Below are the code and all the weights of a small trained network. Each question names an input and a class and asks about switching units off, where a switched-off unit gives its printed mean instead of its output.

import numpy as np


def w(rows, s, z=0):
    codes = np.array(rows[::2]) - 128.0
    scale = np.full(codes.shape[1], s)
    scale[-1] = z or s
    return codes * scale


def f(y):
    return y / 2 * (1 + np.tanh(0.7978845608 * (y + 0.044715 * y**3)))


def log_softmax(a):
    a = a - a.max(-1, keepdims=True)
    return a - np.log(np.exp(a).sum(-1, keepdims=True))


def net(x, mask):
    res = np.array(x, float).reshape(1, 5) / 4 @ E
    y = f(res @ A[0][:, :-1].T + A[0][:, -1])
    res = res + np.where(mask, y, B[0][:, -1]) @ B[0][:, :-1]
    return log_softmax(res[-1] @ U[:, :-1].T + U[:, -1])


A, B = {}, {}
E = w([
[45,165,71,196,224],'x0',
[128,126,128,130,128],'x1',
[134,232,63,61,92],'x2',
[25,144,207,88,72],'x3',
[131,99,147,14,254],'x4',
],0.0065)
A[0] = w([
[175,108,167,109,96,64],'neuron 1',
[198,112,64,154,155,84],'neuron 2',
[127,195,80,88,111,175],'neuron 3',
[78,182,111,175,189,55],'neuron 4',
[109,53,206,163,139,158],'neuron 5',
[33,102,176,123,108,91],'neuron 6',
[223,99,100,193,158,195],'neuron 7',
[140,153,136,174,89,78],'neuron 8',
[78,159,179,117,116,219],'neuron 9',
[144,10,160,208,167,47],'neuron 10',
[73,168,177,104,109,132],'neuron 11',
[129,200,125,171,64,142],'neuron 12',
[152,139,104,180,107,94],'neuron 13',
[130,193,88,85,110,28],'neuron 14',
[161,206,112,103,124,56],'neuron 15',
[126,131,106,171,88,91],'neuron 16',
[77,130,84,178,181,100],'neuron 17',
[117,107,123,73,191,84],'neuron 18',
[135,148,135,37,170,134],'neuron 19',
[174,128,159,104,106,2],'neuron 20',
[49,112,164,115,97,88],'neuron 21',
[127,149,153,190,89,48],'neuron 22',
[196,115,153,109,97,94],'neuron 23',
[62,154,102,164,159,211],'neuron 24',
[132,146,85,158,72,62],'neuron 25',
[189,107,84,148,148,51],'neuron 26',
],0.011,0.0039)
B[0] = w([
[134,162,184,57,28,150],'neuron 1',
[99,157,43,35,157,193],'neuron 2',
[123,192,155,236,126,217],'neuron 3',
[145,130,249,61,39,190],'neuron 4',
[108,209,133,227,155,235],'neuron 5',
[158,174,61,58,156,203],'neuron 6',
[157,164,66,88,167,253],'neuron 7',
[81,61,137,93,136,164],'neuron 8',
[213,136,50,76,166,218],'neuron 9',
[55,233,149,175,115,236],'neuron 10',
[158,165,40,99,186,192],'neuron 11',
[105,59,121,162,151,231],'neuron 12',
[103,84,104,95,146,165],'neuron 13',
[49,210,178,182,148,164],'neuron 14',
[86,202,144,172,148,159],'neuron 15',
[81,52,131,87,160,166],'neuron 16',
[194,138,213,47,31,202],'neuron 17',
[70,28,147,154,114,189],'neuron 18',
[72,27,148,212,158,212],'neuron 19',
[88,162,185,87,73,125],'neuron 20',
[146,147,37,65,192,185],'neuron 21',
[31,70,121,77,178,168],'neuron 22',
[180,148,212,75,47,163],'neuron 23',
[228,92,185,93,61,235],'neuron 24',
[57,76,155,150,137,171],'neuron 25',
[78,147,81,2,152,160],'neuron 26',
],0.007,0.0054)
U = w([
[143,141,50,59,143,76],'0',
[165,117,190,84,50,87],'1',
[91,185,132,196,127,89],'2',
[69,7,118,134,134,85],'3',
[175,104,101,145,120,250],'4',
],0.017,0.013)

Each question gives the input, the list of numbers given to net, and the class t.
The units are the neurons (one row each of A and B). Each row of codes is followed by its name. A weight is (code - 128) times the scale printed after its matrix; where a second scale follows, it is the last column's (A, B and U).
mask holds one flag per neuron, in row order. A switched-off neuron (its flag False) gives its mean, the last column of its row in B, instead of its output. The means were averaged over made-up inputs and are rounded, as every weight is.
A unit's drop is (log p(t) with every unit on - log p(t) with that unit switched off) / (log p(t) with every unit on - log p(t) with every unit switched off).
The circuit of an input: a set's keep is (log p(t) with only the set's units on - log p(t) with every unit switched off) / (log p(t) with every unit on - log p(t) with every unit switched off). Starting from the 12 units with the biggest drops (on a tie, the unit counted first), units are removed one at a time, each time the one whose removal leaves the highest keep (on an exact tie, the one counted first), for as long as the keep stays at least 0.8.
units of the circuit, in order: the units of the circuit, biggest drop first
unit that matters most: the unit with the biggest drop
top k neurons: the k neurons with the biggest drops, biggest first
drop of u: that unit's drop, to one decimal
input [3,4,6,6,-3], class 0: unit that matters most -> neuron 9
input [7,8,-8,8,-6], class 0: units of the circuit, in order -> (neuron 6; neuron 21)
input [-4,-6,-6,-4,8], class 3: top 3 neurons -> (neuron 18; neuron 19; neuron 3)
input [-6,4,2,-6,-2], class 0: top 2 neurons -> (neuron 7; neuron 2)
input [8,7,-8,1,-2], class 1: units of the circuit, in order -> (neuron 17; neuron 4)
input [5,1,-2,-5,-2], class 0: units of the circuit, in order -> (neuron 7; neuron 2)
input [8,2,3,-3,-7], class 1: top 2 neurons -> (neuron 17; neuron 4)
input [-4,0,4,-7,-7], class 0: top 4 neurons -> (neuron 7; neuron 2; neuron 19; neuron 26)
input [-7,7,-8,2,-3], class 2: top 2 neurons -> (neuron 5; neuron 10)
input [1,6,8,-1,7], class 2: units of the circuit, in order -> (neuron 3; neuron 14)
input [8,-5,0,-8,-7], class 0: top 3 neurons -> (neuron 2; neuron 7; neuron 26)
input [-5,5,-2,-2,3], class 1: units of the circuit, in order -> (neuron 23; neuron 1)
input [7,1,6,6,5], class 1: units of the circuit, in order -> (neuron 4; neuron 24)
input [-1,-5,2,-4,7], class 3: unit that matters most -> neuron 19
input [-3,4,7,4,-8], class 3: units of the circuit, in order -> (neuron 12; neuron 25)
input [-1,3,-1,-1,4], class 3: top 2 neurons -> (neuron 19; neuron 18)
input [6,-3,4,4,3], class 1: units of the circuit, in order -> (neuron 4; neuron 24)
input [-3,-2,8,8,-4], class 0: top 4 neurons -> (neuron 9; neuron 11; neuron 21; neuron 5)
input [4,-6,-1,6,4], class 0: top 2 neurons -> (neuron 6; neuron 21)
input [3,-2,-6,7,7], class 0: top 3 neurons -> (neuron 6; neuron 21; neuron 9)
input [-6,0,-4,-4,-5], class 1: units of the circuit, in order -> (neuron 23)
input [7,-5,-6,4,-8], class 3: top 2 neurons -> (neuron 22; neuron 16)
input [-7,3,0,-5,0], class 1: top 2 neurons -> (neuron 23; neuron 1)
input [7,4,-7,2,-1], class 1: units of the circuit, in order -> (neuron 17; neuron 4)
input [-3,-5,-7,4,7], class 2: top 2 neurons -> (neuron 5; neuron 10)
input [-7,-1,0,-5,-5], class 1: top 2 neurons -> (neuron 23; neuron 1)
input [3,-2,5,-3,5], class 2: unit that matters most -> neuron 3
input [-3,2,8,4,-1], class 2: drop of neuron 3 -> 0.1
